Here is a tiny trained network, its code and every weight. The questions are about switching its units off for an input and a target symbol, where a switched-off unit gives its printed mean instead of its output.

import numpy as np


def w(rows, s, z=0):
    codes = np.array(rows[::2]) - 128.0
    scale = np.full(codes.shape[1], s)
    scale[-1] = z or s
    return codes * scale


def f(y):
    return y / 2 * (1 + np.tanh(0.7978845608 * (y + 0.044715 * y**3)))


def softmax(a):
    e = np.exp(a - a.max(-1, keepdims=True))
    return e / e.sum(-1, keepdims=True)


def log_softmax(a):
    a = a - a.max(-1, keepdims=True)
    return a - np.log(np.exp(a).sum(-1, keepdims=True))


def net(x, mask):
    ids = ['Λγζμπστφψ'.index(c) for c in x.split()]
    T = len(ids)
    res = E[ids] + P[:T]
    u = 0
    for l in range(2):
        r = res
        for j in range(2):
            rows = slice(2 * j, 2 * j + 2)
            q, k, v = (r @ M[l][rows].T for M in (Q, K, V))
            z = softmax(np.where(np.tri(T) > 0, q @ k.T / 2**0.5, -1e9)) @ v
            o = O[l][rows]
            res = res + np.where(mask[u + j], z, o[:, -1]) @ o[:, :-1]
        u += 2
        y = f(res @ A[l][:, :-1].T + A[l][:, -1])
        res = res + np.where(mask[u : u + 8], y, B[l][:, -1]) @ B[l][:, :-1]
        u += 8
    return log_softmax(res[-1] @ U[:, :-1].T + U[:, -1])


Q, K, V, O, A, B = {}, {}, {}, {}, {}, {}
E = w([
[139,93,253,134,105],'Λ',
[152,8,144,148,135],'γ',
[160,176,169,190,111],'ζ',
[174,191,160,55,107],'μ',
[151,135,164,103,143],'π',
[118,124,159,48,148],'σ',
[206,96,92,221,203],'τ',
[82,20,140,201,79],'φ',
[174,131,97,68,188],'ψ',
],0.015)
P = w([
[19,255,40,47,51],'0',
[117,79,166,130,242],'1',
[152,77,159,117,227],'2',
[185,97,163,115,198],'3',
[113,104,139,94,172],'4',
[121,101,151,111,164],'5',
[153,88,140,101,161],'6',
[168,97,144,116,172],'7',
[173,102,148,99,159],'8',
[179,96,140,132,166],'9',
[185,94,151,124,162],'10',
[207,87,135,134,165],'11',
[212,87,133,152,156],'12',
],0.0053)
Q[0] = w([
[104,107,2,127,48],'L0H1',
[20,177,70,120,102],'L0H1',
[203,193,107,81,151],'L0H2',
[41,41,58,188,64],'L0H2',
],0.0091)
K[0] = w([
[153,122,227,169,129],'L0H1',
[173,84,220,107,254],'L0H1',
[141,210,138,125,51],'L0H2',
[128,3,163,177,155],'L0H2',
],0.0089)
V[0] = w([
[35,42,206,65,90],'L0H1',
[125,143,113,2,153],'L0H1',
[88,47,104,49,229],'L0H2',
[186,111,80,116,134],'L0H2',
],0.0072)
O[0] = w([
[64,174,213,254,136,120],'L0H1',
[252,199,96,228,125,253],'L0H1',
[164,147,74,247,216,163],'L0H2',
[85,147,165,46,239,146],'L0H2',
],0.0074,0.0055)
A[0] = w([
[110,186,31,109,140,180],'L0N1',
[135,200,196,171,62,163],'L0N2',
[67,35,52,196,2,133],'L0N3',
[178,166,78,144,135,32],'L0N4',
[61,125,160,148,153,97],'L0N5',
[130,50,127,222,175,65],'L0N6',
[88,30,153,108,104,173],'L0N7',
[135,49,84,155,241,2],'L0N8',
],0.0071,0.0059)
B[0] = w([
[132,169,233,210,180,252],'L0N1',
[108,32,155,135,65,248],'L0N2',
[70,182,227,77,190,169],'L0N3',
[144,205,165,88,55,174],'L0N4',
[221,210,184,212,95,95],'L0N5',
[145,123,95,2,90,210],'L0N6',
[154,180,116,121,219,156],'L0N7',
[98,80,98,102,55,188],'L0N8',
],0.0065,0.0026)
Q[1] = w([
[26,198,1,141,6],'L1H1',
[78,198,142,140,187],'L1H1',
[155,78,133,115,157],'L1H2',
[93,121,100,135,86],'L1H2',
],0.0088)
K[1] = w([
[147,2,144,147,156],'L1H1',
[167,123,152,204,70],'L1H1',
[173,153,160,153,84],'L1H2',
[193,6,122,135,155],'L1H2',
],0.0082)
V[1] = w([
[205,34,116,196,60],'L1H1',
[53,111,90,2,119],'L1H1',
[140,60,190,154,15],'L1H2',
[187,249,106,11,36],'L1H2',
],0.0057)
O[1] = w([
[164,204,150,247,130,67],'L1H1',
[116,41,76,100,209,2],'L1H1',
[113,14,124,254,197,76],'L1H2',
[213,22,172,102,141,231],'L1H2',
],0.0081,0.0047)
A[1] = w([
[104,130,124,191,160,3],'L1N1',
[121,220,166,134,141,171],'L1N2',
[130,110,2,140,148,23],'L1N3',
[171,120,165,172,146,107],'L1N4',
[151,102,75,155,89,48],'L1N5',
[122,108,151,86,169,54],'L1N6',
[98,81,84,47,118,29],'L1N7',
[167,130,111,120,37,110],'L1N8',
],0.0098,0.0038)
B[1] = w([
[162,236,130,100,254,121],'L1N1',
[129,31,40,136,57,255],'L1N2',
[13,243,247,87,140,129],'L1N3',
[203,190,131,35,145,210],'L1N4',
[208,50,204,90,156,118],'L1N5',
[176,148,87,122,104,161],'L1N6',
[186,142,59,232,137,161],'L1N7',
[43,76,158,114,129,213],'L1N8',
],0.0058,0.0066)
U = w([
[115,194,179,172,186,109],'Λ',
[81,154,120,152,124,162],'γ',
[110,58,99,145,110,88],'ζ',
[152,131,254,128,172,22],'μ',
[117,152,162,148,141,43],'π',
[142,114,111,219,67,142],'σ',
[149,222,99,98,196,115],'τ',
[35,130,165,114,148,252],'φ',
[116,143,150,76,74,214],'ψ',
],0.0081,0.0042)

Each question gives the input, a string of symbols that net reads in full, and the target symbol t.
The units are the heads (2 rows each of Q, K, V and O) and the neurons (one row each of A and B). Each row of codes is followed by its name. A weight is (code - 128) times the scale printed after its matrix; where a second scale follows, it is the last column's (O, A, B and U).
mask holds one flag per unit, layer by layer, with each layer's heads first. A switched-off unit (its flag False) gives its mean, the last column of its rows in O or B, instead of its output. The means were averaged over made-up inputs and are rounded, as every weight is.
A unit's drop is (log p(t) with every unit on - log p(t) with that unit switched off) / (log p(t) with every unit on - log p(t) with every unit switched off).
The circuit of an input: a set's keep is (log p(t) with only the set's units on - log p(t) with every unit switched off) / (log p(t) with every unit on - log p(t) with every unit switched off). Starting from the 12 units with the biggest drops (on a tie, the unit counted first), units are removed one at a time, each time the one whose removal leaves the highest keep (on an exact tie, the one counted first), for as long as the keep stays at least 0.8.
circuit, biggest first: the units of the circuit, biggest drop first
most important unit: the unit with the biggest drop
k most important neurons: the k neurons with the biggest drops, biggest first
k most important neurons of layer l: the k neurons of layer l with the biggest drops, biggest first
input σ ψ μ, target σ: circuit, biggest first : [L0H1, L1N2, L1H1, L0H2]
input μ μ γ γ, target μ: 3 most important neurons : [L1N5, L0N2, L1N2]
input μ Λ μ, target μ: circuit, biggest first : [L1H2, L1N2, L0H2]
input τ π μ, target τ: most important unit : L0H1
input ζ ψ σ, target ζ: circuit, biggest first : [L0H2, L1H1, L0H1, L1H2]
input ψ φ σ ψ μ φ, target φ: 2 most important neurons of layer 1 : [L1N4, L1N7]
input Λ π φ π ζ γ π μ τ ψ ψ μ φ, target φ: circuit, biggest first : [L0H1, L0N3]
input ψ ψ ψ ψ ψ ψ ψ ζ, target ψ: 2 most important neurons of layer 0 : [L0N2, L0N4]
input μ ψ π μ μ τ, target μ: 3 most important neurons : [L1N5, L1N2, L1N4]
input ζ Λ ζ τ μ ψ, target ζ: 2 most important neurons : [L1N7, L1N4]
input σ μ σ σ ψ μ ψ π, target σ: circuit, biggest first : [L0H1, L1H1, L1N2, L0H2]
input ζ ψ σ ψ ψ τ γ Λ, target ζ: 2 most important neurons : [L0N1, L0N3]
input μ τ σ φ, target μ: 2 most important neurons : [L0N3, L1N2]
input φ μ ψ, target φ: circuit, biggest first : [L0H1]
input μ γ γ, target μ: 4 most important neurons of layer 1 : [L1N5, L1N3, L1N2, L1N4]
input μ ψ σ, target μ: circuit, biggest first : [L1H2, L1N2]
input Λ φ Λ, target Λ: 2 most important neurons : [L1N1, L0N2]
input μ μ ζ μ ψ ζ ψ μ ψ μ γ σ, target μ: circuit, biggest first : [L1H2, L1N2, L0H2]
input ψ μ τ γ, target ψ: 2 most important neurons of layer 0 : [L0N1, L0N6]
input μ ψ μ μ ψ μ σ μ σ π μ, target μ: circuit, biggest first : [L1H2, L0H2, L1N2]
input ζ ψ ζ, target ζ: most important unit : L0H2
input σ ψ π Λ, target σ: circuit, biggest first : [L0H1, L0H2, L1N2]
